Below are the code and all the weights of a small trained network. Each question names an input and a target symbol and asks about switching units off, where a switched-off unit gives its printed mean instead of its output.

import numpy as np


def w(rows, s, z=0):
    codes = np.array(rows[::2]) - 128.0
    scale = np.full(codes.shape[1], s)
    scale[-1] = z or s
    return codes * scale


def f(y):
    return np.maximum(y, 0)


def softmax(a):
    e = np.exp(a - a.max(-1, keepdims=True))
    return e / e.sum(-1, keepdims=True)


def log_softmax(a):
    a = a - a.max(-1, keepdims=True)
    return a - np.log(np.exp(a).sum(-1, keepdims=True))


def net(x, mask):
    ids = ['βθλμπτ'.index(c) for c in x.split()]
    T = len(ids)
    res = E[ids] + P[:T]
    u = 0
    for l in range(2):
        q, k, v = (res @ M[l].T for M in (Q, K, V))
        z = softmax(np.where(np.tri(T) > 0, q @ k.T / 4**0.5, -1e9)) @ v
        res = res + np.where(mask[u], z, O[l][:, -1]) @ O[l][:, :-1]
        u += 1
        y = f(res @ A[l][:, :-1].T + A[l][:, -1])
        res = res + np.where(mask[u : u + 4], y, B[l][:, -1]) @ B[l][:, :-1]
        u += 4
    return log_softmax(res[-1] @ U[:, :-1].T + U[:, -1])


Q, K, V, O, A, B = {}, {}, {}, {}, {}, {}
E = w([
[92,122,128,84],'β',
[182,140,173,5],'θ',
[69,31,74,120],'λ',
[88,195,118,121],'μ',
[55,176,68,111],'π',
[117,127,245,155],'τ',
],0.019)
P = w([
[202,203,2,233],'0',
[176,73,160,170],'1',
[222,92,131,165],'2',
[136,119,142,200],'3',
[100,137,124,205],'4',
[138,94,220,178],'5',
[92,123,174,202],'6',
[129,132,179,161],'7',
[152,95,202,173],'8',
[137,110,193,149],'9',
[150,93,238,149],'10',
],0.0064)
Q[0] = w([
[244,163,88,153],'0.h0',
[184,120,78,136],'0.h0',
[130,45,181,155],'0.h0',
[158,113,58,1],'0.h0',
],0.0067)
K[0] = w([
[100,2,125,119],'0.h0',
[157,63,176,106],'0.h0',
[103,118,66,132],'0.h0',
[156,132,181,123],'0.h0',
],0.009)
V[0] = w([
[1,172,80,138],'0.h0',
[95,123,59,18],'0.h0',
[134,105,115,169],'0.h0',
[123,189,184,131],'0.h0',
],0.0092)
O[0] = w([
[184,146,33,113,255],'0.h0',
[75,194,158,74,183],'0.h0',
[169,127,99,123,103],'0.h0',
[142,246,141,141,164],'0.h0',
],0.012,0.006)
A[0] = w([
[1,89,111,90,126],'0.n0',
[67,139,100,75,13],'0.n1',
[189,125,188,189,252],'0.n2',
[19,171,26,42,116],'0.n3',
],0.0092,0.0021)
B[0] = w([
[113,114,172,155,168],'0.n0',
[200,52,147,201,166],'0.n1',
[1,140,93,38,145],'0.n2',
[181,127,161,34,255],'0.n3',
],0.009,0.014)
Q[1] = w([
[96,97,162,137],'1.h0',
[163,142,132,63],'1.h0',
[107,128,99,120],'1.h0',
[158,80,125,248],'1.h0',
],0.017)
K[1] = w([
[115,117,110,154],'1.h0',
[156,104,65,143],'1.h0',
[166,81,109,156],'1.h0',
[23,138,246,89],'1.h0',
],0.012)
V[1] = w([
[17,189,201,221],'1.h0',
[97,2,242,124],'1.h0',
[65,49,159,158],'1.h0',
[218,155,104,171],'1.h0',
],0.0081)
O[1] = w([
[126,219,168,136,5],'1.h0',
[160,115,112,239,60],'1.h0',
[94,130,63,186,55],'1.h0',
[93,166,124,2,152],'1.h0',
],0.007,0.027)
A[1] = w([
[163,253,200,87,75],'1.n0',
[111,23,151,87,113],'1.n1',
[104,176,158,227,1],'1.n2',
[154,90,229,69,42],'1.n3',
],0.0062,0.0025)
B[1] = w([
[120,156,63,209,178],'1.n0',
[156,231,121,121,247],'1.n1',
[77,41,140,44,137],'1.n2',
[192,138,43,254,253],'1.n3',
],0.0078,0.018)
U = w([
[208,150,195,139,191],'β',
[254,216,206,206,171],'θ',
[163,96,82,167,104],'λ',
[109,222,10,174,86],'μ',
[210,139,160,99,2],'π',
[28,156,68,112,216],'τ',
],0.0059,0.0045)

Each question gives the input, a string of symbols that net reads in full, and the target symbol t.
The units are the heads (4 rows each of Q, K, V and O) and the neurons (one row each of A and B). Each row of codes is followed by its name. A weight is (code - 128) times the scale printed after its matrix; where a second scale follows, it is the last column's (O, A, B and U).
mask holds one flag per unit, layer by layer, with each layer's heads first. A switched-off unit (its flag False) gives its mean, the last column of its rows in O or B, instead of its output. The means were averaged over made-up inputs and are rounded, as every weight is.
A unit's drop is (log p(t) with every unit on - log p(t) with that unit switched off) / (log p(t) with every unit on - log p(t) with every unit switched off).
The circuit of an input: a set's keep is (log p(t) with only the set's units on - log p(t) with every unit switched off) / (log p(t) with every unit on - log p(t) with every unit switched off). Starting from all 10 units, units are removed one at a time, each time the one whose removal leaves the highest keep (on an exact tie, the one counted first), for as long as the keep stays at least 0.8.
circuit, biggest first: the units of the circuit, biggest drop first
most important unit: the unit with the biggest drop
k most important neurons: the k neurons with the biggest drops, biggest first
top k neurons in layer l: the k neurons of layer l with the biggest drops, biggest first
input μ π θ, target μ: 3 most important neurons : [1.n3; 1.n0; 0.n2]
input θ λ β τ π τ β β, target θ: circuit, biggest first : [1.h0; 0.h0]
input τ π μ, target τ: most important unit : 1.n3
input λ β π λ λ β θ, target λ: circuit, biggest first : [1.h0; 0.h0]
input π τ τ μ π π β, target π: circuit, biggest first : [0.h0; 0.n3; 1.h0]
input θ π λ λ μ π, target θ: 2 most important neurons : [0.n3; 0.n0]
input λ μ λ π π μ π λ μ, target λ: circuit, biggest first : [1.h0; 0.h0; 1.n1]
input π τ π θ π λ λ, target π: circuit, biggest first : [0.h0; 0.n3; 1.h0]
input μ μ π π π β, target μ: 4 most important neurons : [1.n3; 1.n0; 0.n0; 1.n1]
input μ μ τ π π τ π θ τ, target μ: top 2 neurons in layer 1 : [1.n0; 1.n3]
input β μ τ, target τ: top 3 neurons in layer 0 : [0.n2; 0.n3; 0.n1]
input θ β θ π λ π θ π μ β, target θ: circuit, biggest first : [0.h0; 1.h0]
input π π μ π β λ, target π: circuit, biggest first : [0.h0; 1.h0; 0.n3]
input β θ θ, target θ: circuit, biggest first : [0.h0; 1.n3]
input π μ π θ τ π, target π: 2 most important neurons : [0.n3; 1.n0]
input θ θ β π μ, target θ: circuit, biggest first : [0.h0; 1.h0]
input θ μ θ π θ, target θ: circuit, biggest first : [0.h0; 1.h0]
input π β π π μ θ μ, target π: circuit, biggest first : [0.n3; 0.h0; 1.h0]
input τ θ λ λ τ τ τ μ, target τ: 3 most important neurons : [1.n2; 1.n3; 0.n3]
input λ β τ μ μ π, target λ: most important unit : 1.h0
input π π π τ μ, target π: most important neuron : [0.n3]
input λ π θ λ λ μ θ μ τ, target λ: 2 most important neurons : [0.n2; 0.n3]
input λ τ π μ π τ τ λ π τ β, target λ: 2 most important neurons : [0.n1; 1.n1]
input λ π τ θ π τ π β, target λ: top 2 neurons in layer 0 : [0.n3; 0.n0]
input π μ β π π, target π: top 2 neurons in layer 0 : [0.n3; 0.n1]
input τ τ π τ, target τ: top 2 neurons in layer 1 : [1.n3; 1.n1]
input π μ τ μ β, target π: top neuron in layer 1 : [1.n0]
